Here is a tiny trained network, its code and every weight. The questions are about switching its units off for an input and a class, where a switched-off unit gives its printed mean instead of its output.

import numpy as np


def w(rows, s, z=0):
    codes = np.array(rows[::2]) - 128.0
    scale = np.full(codes.shape[1], s)
    scale[-1] = z or s
    return codes * scale


def f(y):
    return np.maximum(y, 0)


def log_softmax(a):
    a = a - a.max(-1, keepdims=True)
    return a - np.log(np.exp(a).sum(-1, keepdims=True))


def net(x, mask):
    res = np.array(x, float).reshape(1, 5) / 4 @ E
    y = f(res @ A[0][:, :-1].T + A[0][:, -1])
    res = res + np.where(mask, y, B[0][:, -1]) @ B[0][:, :-1]
    return log_softmax(res[-1] @ U[:, :-1].T + U[:, -1])


A, B = {}, {}
E = w([
[132,129,127,127,126,126],'x0',
[100,42,179,230,79,39],'x1',
[37,95,40,8,87,35],'x2',
[40,168,91,198,3,194],'x3',
[178,8,131,72,59,224],'x4',
],0.0067)
A[0] = w([
[82,151,89,53,102,99,129],'N0',
[130,74,180,83,94,168,17],'N1',
[162,156,191,214,141,215,60],'N2',
[138,192,121,157,133,67,6],'N3',
[109,218,122,159,52,107,84],'N4',
[119,74,28,75,81,70,13],'N5',
[89,192,162,133,127,90,73],'N6',
[140,166,69,77,80,106,35],'N7',
[80,163,43,189,30,203,128],'N8',
[140,162,104,75,169,167,208],'N9',
[137,29,168,94,91,213,117],'N10',
[149,25,114,111,67,143,110],'N11',
[109,117,109,102,128,109,48],'N12',
[123,47,136,241,118,34,163],'N13',
[173,182,205,160,157,213,92],'N14',
[190,172,134,90,144,88,8],'N15',
[215,108,159,98,209,38,241],'N16',
[110,122,145,103,93,86,206],'N17',
[101,151,129,190,222,122,84],'N18',
[98,73,137,93,206,90,231],'N19',
[207,82,145,97,48,160,32],'N20',
[62,196,132,122,156,61,116],'N21',
[142,132,88,90,168,185,211],'N22',
[86,79,37,86,81,93,47],'N23',
[130,6,137,193,66,2,155],'N24',
[120,48,188,187,125,49,113],'N25',
[38,160,113,192,54,172,148],'N26',
[183,53,72,87,56,202,87],'N27',
[118,211,88,54,165,184,178],'N28',
[200,141,182,168,117,215,35],'N29',
[100,230,140,149,165,97,48],'N30',
],0.0086,0.0023)
B[0] = w([
[174,124,172,217,107,54,199],'N0',
[78,176,214,60,216,84,170],'N1',
[141,106,186,176,117,42,213],'N2',
[49,145,214,35,198,118,165],'N3',
[160,64,173,48,190,182,178],'N4',
[128,107,189,203,106,58,204],'N5',
[82,150,177,79,175,158,167],'N6',
[175,129,141,121,74,73,166],'N7',
[210,1,104,27,150,170,218],'N8',
[145,189,163,191,37,203,192],'N9',
[72,172,149,82,223,136,215],'N10',
[95,181,130,119,172,120,201],'N11',
[116,114,176,155,139,62,150],'N12',
[138,189,130,151,116,188,232],'N13',
[201,129,161,190,118,43,210],'N14',
[141,141,131,42,120,136,161],'N15',
[218,57,87,54,150,231,254],'N16',
[148,111,141,175,94,141,173],'N17',
[129,97,151,101,176,93,182],'N18',
[198,64,110,163,142,156,210],'N19',
[81,154,141,86,179,117,187],'N20',
[105,123,171,120,204,127,197],'N21',
[94,162,57,172,89,172,190],'N22',
[157,114,186,182,127,67,202],'N23',
[156,202,127,128,93,192,249],'N24',
[102,212,115,162,67,218,213],'N25',
[195,88,150,85,145,190,209],'N26',
[83,190,188,99,202,107,219],'N27',
[144,201,92,166,56,165,209],'N28',
[126,120,186,182,120,41,202],'N29',
[47,146,200,110,173,149,186],'N30',
],0.0059,0.0088)
U = w([
[61,162,162,100,192,102,83],'0',
[206,34,125,100,109,161,108],'1',
[152,231,122,168,25,166,84],'2',
[172,109,164,190,78,2,71],'3',
[145,125,131,142,108,128,255],'4',
[102,89,65,178,104,141,141],'5',
],0.011,0.0082)

Each question gives the input, the list of numbers given to net, and the class t.
The units are the neurons (one row each of A and B). Each row of codes is followed by its name. A weight is (code - 128) times the scale printed after its matrix; where a second scale follows, it is the last column's (A, B and U).
mask holds one flag per neuron, in row order. A switched-off neuron (its flag False) gives its mean, the last column of its row in B, instead of its output. The means were averaged over made-up inputs and are rounded, as every weight is.
A unit's drop is (log p(t) with every unit on - log p(t) with that unit switched off) / (log p(t) with every unit on - log p(t) with every unit switched off).
The circuit of an input: a set's keep is (log p(t) with only the set's units on - log p(t) with every unit switched off) / (log p(t) with every unit on - log p(t) with every unit switched off). Starting from the 12 units with the biggest drops (on a tie, the unit counted first), units are removed one at a time, each time the one whose removal leaves the highest keep (on an exact tie, the one counted first), for as long as the keep stays at least 0.8.
units of the circuit, in order: the units of the circuit, biggest drop first
k most important neurons: the k neurons with the biggest drops, biggest first
drop when u is switched off: that unit's drop, to one decimal
input [5,-5,8,-7,-5], class 3: 3 most important neurons -> [N0 N5 N8]
input [6,3,2,7,2], class 1: units of the circuit, in order -> [N8]
input [-5,-3,7,-4,5], class 3: units of the circuit, in order -> [N5 N0 N23]
input [8,-5,8,5,-2], class 3: units of the circuit, in order -> [N0 N23]
input [0,-4,4,-5,6], class 0: units of the circuit, in order -> [N27 N10]
input [-3,1,-4,-5,-3], class 1: 2 most important neurons -> [N16 N27]
input [-7,8,-7,-3,-5], class 2: 2 most important neurons -> [N25 N13]
input [-4,-7,8,3,-4], class 3: units of the circuit, in order -> [N0 N23]
input [5,7,7,0,0], class 2: 3 most important neurons -> [N24 N25 N13]
input [-5,-1,-3,7,6], class 1: 2 most important neurons -> [N8 N26]
input [-4,-1,-8,7,-4], class 3: units of the circuit, in order -> [N2 N14]
input [7,-5,8,-8,-2], class 1: 2 most important neurons -> [N16 N19]
input [-6,-7,7,-2,1], class 2: 3 most important neurons -> [N28 N9 N22]
input [4,-4,6,-8,-7], class 1: units of the circuit, in order -> [N16]
input [-1,-8,-4,-5,7], class 2: 2 most important neurons -> [N9 N28]
input [2,-6,-1,6,-7], class 0: 2 most important neurons -> [N30 N16]
input [6,-2,-4,7,7], class 0: 2 most important neurons -> [N27 N10]
input [6,-3,7,7,-5], class 1: 3 most important neurons -> [N8 N4 N26]
input [4,-2,6,2,-4], class 3: drop when N16 is switched off -> 0.1
input [5,-8,5,1,-6], class 2: drop when N11 is switched off -> 0.0
input [0,-1,2,-5,5], class 0: drop when N14 is switched off -> 0.1
input [-7,7,5,3,-5], class 2: units of the circuit, in order -> [N24]
